Below is a small trained network, with its code and all its weights. Each question gives an input and a class and asks what happens when units are switched off, that is, made to give their printed mean instead of their output.

import numpy as np


def w(rows, s, z=0):
    codes = np.array(rows[::2]) - 128.0
    scale = np.full(codes.shape[1], s)
    scale[-1] = z or s
    return codes * scale


def norm(h):
    return h / np.sqrt((h * h).mean(-1, keepdims=True) + 1e-5)


def f(y):
    return y / 2 * (1 + np.tanh(0.7978845608 * (y + 0.044715 * y**3)))


def log_softmax(a):
    a = a - a.max(-1, keepdims=True)
    return a - np.log(np.exp(a).sum(-1, keepdims=True))


def net(x, mask):
    res = np.array(x, float).reshape(1, 8) / 4 @ E
    u = 0
    for l in range(3):
        y = f(norm(res) @ A[l][:, :-1].T + A[l][:, -1])
        res = res + np.where(mask[u : u + 10], y, B[l][:, -1]) @ B[l][:, :-1]
        u += 10
    return log_softmax(norm(res)[-1] @ U[:, :-1].T + U[:, -1])


A, B = {}, {}
E = w([
[135,85,160,197,190,128,151,137,103,121,2],'x0',
[189,162,163,94,109,173,112,118,128,215,125],'x1',
[49,166,143,164,165,185,96,48,144,114,114],'x2',
[64,206,184,205,99,190,107,96,123,167,192],'x3',
[139,73,147,142,102,142,82,115,59,136,156],'x4',
[148,136,128,139,127,127,188,67,86,122,55],'x5',
[189,182,129,29,231,119,33,61,154,115,129],'x6',
[178,188,91,124,91,190,162,213,159,99,137],'x7',
],0.0039)
A[0] = w([
[60,72,167,166,155,43,131,95,108,89,115,27],'L0N0',
[80,111,156,147,145,94,94,103,129,125,159,34],'L0N1',
[3,151,153,238,88,208,181,83,116,83,126,89],'L0N2',
[94,160,129,143,113,139,162,127,154,106,152,40],'L0N3',
[99,118,77,104,229,109,93,133,174,54,102,3],'L0N4',
[87,41,117,189,63,131,176,232,107,180,154,125],'L0N5',
[170,78,56,68,72,113,170,123,98,140,113,61],'L0N6',
[172,222,151,90,100,194,96,182,182,144,168,31],'L0N7',
[80,139,85,107,233,84,130,145,217,143,97,32],'L0N8',
[108,93,164,137,143,140,56,57,103,152,147,51],'L0N9',
],0.0046,0.0034)
B[0] = w([
[152,225,91,91,140,204,97,177,172,207,140,163],'L0N0',
[144,97,127,71,125,117,111,164,126,157,141,122],'L0N1',
[103,136,4,70,181,101,141,142,160,253,107,253],'L0N2',
[134,140,85,91,103,111,131,169,162,143,134,117],'L0N3',
[132,113,181,127,13,100,91,155,149,67,146,153],'L0N4',
[99,62,180,79,72,124,29,212,131,36,91,219],'L0N5',
[95,49,146,148,111,46,146,90,149,124,72,149],'L0N6',
[115,212,65,170,179,191,153,113,147,178,205,174],'L0N7',
[139,76,191,127,64,112,85,119,78,105,103,148],'L0N8',
[106,69,129,91,152,169,89,149,45,138,122,146],'L0N9',
],0.0043,0.004)
A[1] = w([
[126,98,181,119,94,82,113,122,118,43,145,73],'L1N0',
[104,94,123,155,109,129,123,192,147,112,117,123],'L1N1',
[127,123,129,130,127,129,127,128,129,128,131,132],'L1N2',
[152,119,142,140,173,158,146,130,109,136,3,97],'L1N3',
[125,48,143,129,137,106,127,138,106,121,90,67],'L1N4',
[125,104,174,121,179,140,41,48,96,163,123,128],'L1N5',
[163,102,206,166,87,170,122,152,80,56,125,168],'L1N6',
[147,103,137,140,164,125,157,117,104,144,47,3],'L1N7',
[130,139,129,122,130,130,120,132,130,127,133,56],'L1N8',
[162,144,102,113,204,141,93,111,148,26,114,75],'L1N9',
],0.0071,0.0017)
B[1] = w([
[159,141,185,112,88,125,128,90,168,94,77,190],'L1N0',
[104,111,137,110,113,112,73,147,104,124,90,196],'L1N1',
[131,132,119,128,124,128,127,128,122,123,121,128],'L1N2',
[207,78,160,206,101,69,180,107,121,117,79,235],'L1N3',
[127,219,122,133,102,155,106,99,253,120,148,203],'L1N4',
[59,68,132,83,119,142,100,196,69,122,114,252],'L1N5',
[141,115,174,62,73,115,99,113,159,62,125,167],'L1N6',
[202,134,131,196,130,104,192,79,144,125,115,182],'L1N7',
[129,137,119,135,137,129,125,126,126,143,134,118],'L1N8',
[55,113,113,85,57,104,76,163,185,99,97,201],'L1N9',
],0.0062,0.0041)
A[2] = w([
[226,116,81,33,130,85,162,124,131,140,164,37],'L2N0',
[90,151,198,61,201,164,66,28,97,125,165,2],'L2N1',
[162,101,159,106,183,104,117,150,150,1,110,55],'L2N2',
[118,210,111,162,165,184,139,90,161,175,170,30],'L2N3',
[71,140,128,174,121,130,167,122,119,99,126,26],'L2N4',
[93,122,90,135,62,127,197,209,147,105,151,89],'L2N5',
[63,136,147,231,90,132,146,119,168,140,119,84],'L2N6',
[132,169,96,117,231,116,120,124,173,80,162,49],'L2N7',
[149,77,121,61,85,44,174,91,126,92,169,81],'L2N8',
[216,146,183,156,153,110,215,38,141,132,145,49],'L2N9',
],0.0058,0.0028)
B[2] = w([
[30,88,65,205,147,102,132,156,126,161,50,156],'L2N0',
[78,94,55,159,84,80,136,253,151,147,109,200],'L2N1',
[126,138,178,73,53,141,102,99,159,79,151,253],'L2N2',
[179,142,169,82,104,105,102,78,164,26,128,221],'L2N3',
[139,128,73,124,168,111,116,142,144,182,126,95],'L2N4',
[98,87,150,56,167,129,49,115,52,134,106,224],'L2N5',
[126,118,62,88,146,41,119,180,196,127,135,194],'L2N6',
[97,133,128,91,126,117,116,47,169,122,77,130],'L2N7',
[126,88,148,184,90,62,149,145,178,104,33,238],'L2N8',
[127,151,67,191,123,132,165,253,112,190,186,207],'L2N9',
],0.0052,0.0021)
U = w([
[162,128,161,159,163,127,174,76,92,69,192,2],'0',
[154,68,205,97,49,78,101,132,161,14,73,170],'1',
[188,107,97,250,151,65,246,108,161,159,63,145],'2',
[131,247,84,94,172,185,129,59,209,137,205,121],'3',
[19,108,74,83,152,155,65,198,102,173,149,149],'4',
[130,66,193,160,190,174,159,43,16,157,120,76],'5',
[255,192,187,180,109,183,161,147,90,116,234,101],'6',
],0.0097,0.0076)

Each question gives the input, the list of numbers given to net, and the class t.
The units are the neurons (one row each of A and B). Each row of codes is followed by its name. A weight is (code - 128) times the scale printed after its matrix; where a second scale follows, it is the last column's (A, B and U).
mask holds one flag per neuron, layer by layer. A switched-off neuron (its flag False) gives its mean, the last column of its row in B, instead of its output. The means were averaged over made-up inputs and are rounded, as every weight is.
A unit's drop is (log p(t) with every unit on - log p(t) with that unit switched off) / (log p(t) with every unit on - log p(t) with every unit switched off).
The circuit of an input: a set's keep is (log p(t) with only the set's units on - log p(t) with every unit switched off) / (log p(t) with every unit on - log p(t) with every unit switched off). Starting from the 12 units with the biggest drops (on a tie, the unit counted first), units are removed one at a time, each time the one whose removal leaves the highest keep (on an exact tie, the one counted first), for as long as the keep stays at least 0.8.
circuit, biggest first: the units of the circuit, biggest drop first
k most important neurons: the k neurons with the biggest drops, biggest first
k most important neurons of layer l: the k neurons of layer l with the biggest drops, biggest first
input [-4,-3,8,3,7,0,-1,4], class 3: 4 most important neurons => (L0N2; L0N5; L1N5; L2N3)
input [3,-7,3,3,8,-3,-5,0], class 4: circuit, biggest first => (L0N2)
input [-7,-3,-5,4,4,-7,4,6], class 3: circuit, biggest first => (L0N7; L1N5)
input [-6,-1,7,-6,1,0,-3,-1], class 4: 2 most important neurons of layer 1 => (L1N3; L1N7)
input [-5,4,-7,-8,-7,-8,4,5], class 4: circuit, biggest first => (L2N0; L1N3)
input [-1,4,3,7,-6,5,-6,-1], class 3: circuit, biggest first => (L1N5; L1N3; L2N8)
input [4,5,6,4,-3,6,-1,-5], class 2: 2 most important neurons => (L1N3; L1N7)
input [4,7,-7,5,-8,-1,5,5], class 3: 2 most important neurons => (L0N7; L1N3)
input [8,6,-3,7,-3,-2,2,3], class 6: 3 most important neurons of layer 0 => (L0N7; L0N6; L0N2)
input [1,-1,-1,-7,-2,0,0,-4], class 2: 2 most important neurons => (L0N5; L1N7)
input [-2,4,-4,-2,6,1,6,5], class 4: 2 most important neurons of layer 1 => (L1N3; L1N4)
input [4,3,-3,1,6,-8,2,6], class 3: 3 most important neurons => (L0N7; L1N3; L1N5)
input [6,2,1,5,6,1,3,-4], class 5: 4 most important neurons => (L1N3; L1N5; L0N5; L1N7)
input [-1,-2,3,2,8,4,-7,7], class 4: circuit, biggest first => (L0N2)
input [8,-3,5,-7,8,5,-5,5], class 2: 3 most important neurons => (L1N7; L1N3; L1N5)
input [1,8,3,-3,1,-1,-1,8], class 6: 3 most important neurons => (L0N2; L1N4; L1N9)
input [5,-1,3,-8,5,2,-6,-3], class 2: 3 most important neurons => (L1N7; L1N3; L0N0)
input [8,8,3,3,4,-3,-1,-3], class 5: 2 most important neurons => (L1N5; L0N9)
input [8,7,5,-2,3,3,5,8], class 2: 4 most important neurons => (L1N3; L0N5; L1N7; L2N9)
input [3,-1,1,-1,4,-2,-3,-7], class 4: most important neuron => (L0N0)
input [1,-7,2,-2,-2,-7,-7,-4], class 4: 2 most important neurons => (L0N2; L0N0)
